Below are the code and all the weights of a small trained network. Each question names an input and a class and asks about switching units off, where a switched-off unit gives its printed mean instead of its output.

import numpy as np


def w(rows, s, z=0):
    codes = np.array(rows[::2]) - 128.0
    scale = np.full(codes.shape[1], s)
    scale[-1] = z or s
    return codes * scale


def f(y):
    return np.maximum(y, 0)


def log_softmax(a):
    a = a - a.max(-1, keepdims=True)
    return a - np.log(np.exp(a).sum(-1, keepdims=True))


def net(x, mask):
    res = np.array(x, float).reshape(1, 5) / 4 @ E
    y = f(res @ A[0][:, :-1].T + A[0][:, -1])
    res = res + np.where(mask, y, B[0][:, -1]) @ B[0][:, :-1]
    return log_softmax(res[-1] @ U[:, :-1].T + U[:, -1])


A, B = {}, {}
E = w([
[149,167,231],'x0',
[137,197,26],'x1',
[48,236,129],'x2',
[2,76,173],'x3',
[16,176,206],'x4',
],0.0048)
A[0] = w([
[135,99,134,87],'neuron 1',
[175,98,116,154],'neuron 2',
[129,195,140,224],'neuron 3',
[99,119,100,254],'neuron 4',
[178,121,124,188],'neuron 5',
[154,56,103,141],'neuron 6',
[59,131,150,246],'neuron 7',
[149,7,109,222],'neuron 8',
],0.019,0.0039)
B[0] = w([
[105,86,97,145],'neuron 1',
[123,254,173,188],'neuron 2',
[166,55,127,199],'neuron 3',
[147,118,19,196],'neuron 4',
[129,192,117,186],'neuron 5',
[20,126,163,202],'neuron 6',
[194,23,110,244],'neuron 7',
[26,200,95,254],'neuron 8',
],0.0091,0.0089)
U = w([
[196,154,7,196],'0',
[110,213,108,68],'1',
[131,59,112,253],'2',
[162,129,75,3],'3',
[102,108,54,83],'4',
],0.013,0.0043)

Each question gives the input, the list of numbers given to net, and the class t.
The units are the neurons (one row each of A and B). Each row of codes is followed by its name. A weight is (code - 128) times the scale printed after its matrix; where a second scale follows, it is the last column's (A, B and U).
mask holds one flag per neuron, in row order. A switched-off neuron (its flag False) gives its mean, the last column of its row in B, instead of its output. The means were averaged over made-up inputs and are rounded, as every weight is.
A unit's drop is (log p(t) with every unit on - log p(t) with that unit switched off) / (log p(t) with every unit on - log p(t) with every unit switched off).
The circuit of an input: a set's keep is (log p(t) with only the set's units on - log p(t) with every unit switched off) / (log p(t) with every unit on - log p(t) with every unit switched off). Starting from all 8 units, units are removed one at a time, each time the one whose removal leaves the highest keep (on an exact tie, the one counted first), for as long as the keep stays at least 0.8.
circuit, biggest first: the units of the circuit, biggest drop first
top k neurons: the k neurons with the biggest drops, biggest first
drop of u: that unit's drop, to one decimal
input [2,8,6,-1,8], class 0: top 2 neurons	[neuron 6; neuron 4]
input [-4,1,5,6,-2], class 0: circuit, biggest first	[neuron 4; neuron 6]
input [-5,7,1,0,-6], class 1: circuit, biggest first	[neuron 7; neuron 2]
input [-3,6,0,1,-4], class 1: top 4 neurons	[neuron 7; neuron 3; neuron 2; neuron 6]
input [4,4,-1,6,3], class 2: circuit, biggest first	[neuron 8; neuron 7]
input [-7,-7,-8,8,4], class 4: circuit, biggest first	[neuron 8]
input [8,5,-2,-1,3], class 2: circuit, biggest first	[neuron 8; neuron 3]
input [0,-3,4,7,3], class 2: top 2 neurons	[neuron 7; neuron 8]
input [3,1,-2,4,8], class 2: top 2 neurons	[neuron 7; neuron 8]
input [-8,-4,8,1,3], class 2: drop of neuron 8	0.3
input [-4,7,2,8,8], class 0: drop of neuron 4	0.8
input [-4,5,3,2,6], class 0: drop of neuron 3	-0.1
